cols: J Q P B
M: [117 143 108  78]
S: [132 132 132 133]
A: [144 138 116  78]
diff M: [117 144 108  78]
1, [143]
dup S: 
[132]
col: [132 144]
J
howmany S: [132]
3

cols: Z F W E
K: [175 119 119 100]
T: [ 95  95 146  95]
N: [ 94 103 152 167]
Y: [147 147 147 176]
dup K: 
[119]
dup T: 
[95]
col: [103 147]
F
dup Y: 
[147]
howmany T: [96]
0
find: [ 94 103 152 167]
N
col: [ 95 167]
E

cols: Rusi ded mede nupid dasid Ves fezud lov dopo
V: [120 128 131 118 116 135 135 116 118]
D: [129 131 125 132 125 128 125 118 142]
X: [147 123 122 123 147 119 123 118 122]
C: [ 87 147 104 142 129 146 113 110  94]
H: [131 135 127 130 142 132 121 148 125]
places X: [147]
0 4
places X: [122]
2 8
diff C: [ 87 147 104 143 129 146 113 110  94]
3, [142]
col: [119 146]
Ves
places H: [148]
7
howmany X: [123]
3
find: [120 128 131 118 116 135 135 116 118]
V

cols: luvo seden dul sav
U: [115  86 157 112]
R: [115  87  87 115]
G: [157 157 157 157]
dup G: 
[157]
howmany G: [157]
4
howmany G: [158]
0
diff U: [114  86 157 112]
0, [115]
howmany R: [114]
0
places G: [157]
0 1 2 3

cols: Meda Dab Mav letu lozer dad toli
nufu: [148 157 132 143 135 146 107]
Paku: [129 132 129 132 133 129 132]
popof: [101 101 147 121 147 101 118]
Vut: [111 133 116 128 118 105 113]
Vem: [169 125  78 126 169 122 121]
sak: [120 124 128 165 121 129 102]
nos: [ 84 158 114 126 162 143 141]
fasi: [129 148 115 139 135 107 101]
Lumag: [133 134 107 106 174 132 119]
gak: [140 150 143 128 128 132 127]
dup Vem: 
[169]
howmany popof: [147]
2
col: [116  78 128 114 115 107 143]
Mav
places Paku: [132]
1 3 6
places Paku: [129]
0 2 5
col: [129 101 105 122]
dad

cols: betum venam Suzin Masi raguz zud lum sem num miz
nefup: [142 120 141 144 132 105 114 107 120 129]
Kiger: [130 133 122 142 130 133 121 141 115 127]
niz: [137 131 124 113 136 133 113 119 127 139]
Nodas: [142 125 114 144 132 144 114 114 133 119]
bozi: [153 155 153 124 130 147 118  85 149 142]
nilen: [136  90 139 107 113 122 104 112 149 137]
Likem: [136  90 139 107 155 108 104 114 152 125]
nade: [110 139 142 111 131 168 140 145 147 111]
col: [141 119 114  85 112 114]
sem
col: [119 142 137]
miz
howmany Nodas: [114]
3
places nefup: [107]
7

cols: pup Der Guse Nak
gem: [144  85 145 141]
gan: [152 120 157 140]
zaduv: [141 136 121 120]
col: [144 152]
pup
diff gem: [144  85 145 142]
3, [141]

cols: Kovu Fami Mami Vipal Som peb maneg
Ditad: [157 119 146 151 134 142 172]
sarur: [145  97 146 152 141 116 167]
nad: [154 107 154 148 140 127 154]
Sif: [156 119 139 147 131 140 154]
miges: [163 117 143 161 130 128 154]
poti: [159 108 148 155 138 125 165]
howmany sarur: [152]
1
dup nad: 
[154]
howmany nad: [140]
1
diff poti: [159 108 148 155 137 125 165]
4, [138]

cols: Gazo fon laveg kitiv zufi zop
tif: [127 127 124 124 124 127]
vom: [121 110 145 125 141 132]
dasog: [168 129 113 148 148 123]
Fefuv: [102 117 147 108 118 123]
dup dasog: 
[148]
col: [127 132 123]
zop
howmany tif: [123]
0
places tif: [124]
2 3 4

cols: mumaz buz girub Vaf zekon
Gudu: [132 125 133 139 132]
Tasu: [120 133 104  88 116]
nesa: [129 127 127 127 129]
ges: [133 126 133 133 131]
Gug: [130 126 130 130 130]
Gov: [128 128 126 128 128]
bola: [126 145 121 146 143]
Kome: [128 128 125 123 127]
Kad: [127 119 131 122 121]
dup ges: 
[133]
places Tasu: [116]
4
dup Gug: 
[130]
places Kome: [123]
3
diff Gudu: [132 125 134 139 132]
2, [133]
dup Gov: 
[128]
places nesa: [127]
1 2 3

cols: ropa pelo Vadi gisob
nuzu: [ 88 109 117 104]
zinub: [ 88  88 110  83]
kezum: [ 88 109 143 104]
Gukad: [ 97 109 117 104]
diff Gukad: [ 97 109 116 104]
2, [117]
col: [88 88 88]
ropa
dup zinub: 
[88]
places zinub: [88]
0 1
diff Gukad: [ 96 109 117 104]
0, [97]

cols: fuz tedug temo Siru beg
fimep: [154  97  95 170 155]
temur: [169 158 101 148 108]
kige: [124 164 124  91 124]
dup kige: 
[124]
diff temur: [170 158 101 148 108]
0, [169]
col: [ 95 101]
temo

cols: Taz feru Nuges gude takem bib kag nem Pefo Lukeg
Tob: [140 128 120 119 120 120 120 120 128 126]
duf: [114 141 131 117 121 114  99 139 125 130]
nabo: [140 128 120 130 126 125 130 146 111 151]
Mori: [140 128 120 130 126 125 130 132 115 140]
find: [114 141 131 117 121 114  99 139 125 130]
duf
diff Mori: [141 128 120 130 126 125 130 132 115 140]
0, [140]
places Tob: [120]
2 4 5 6 7

cols: dovu dezo gezok bidim Tul niki lubal derim risef
vusam: [113  94 134 151 129 127 104  99 113]
Zun: [109 117 116 139 118  89 142 112 116]
Rigo: [143 110 126 135 114 117 127 108 137]
mik: [125 143 128 125 106 137 125 143 125]
vis: [113 113 131 144 139 114 138 110 123]
Poz: [143 110 126 135 114 117 114 119 111]
dup vusam: 
[113]
howmany mik: [143]
2
diff mik: [126 143 128 125 106 137 125 143 125]
0, [125]

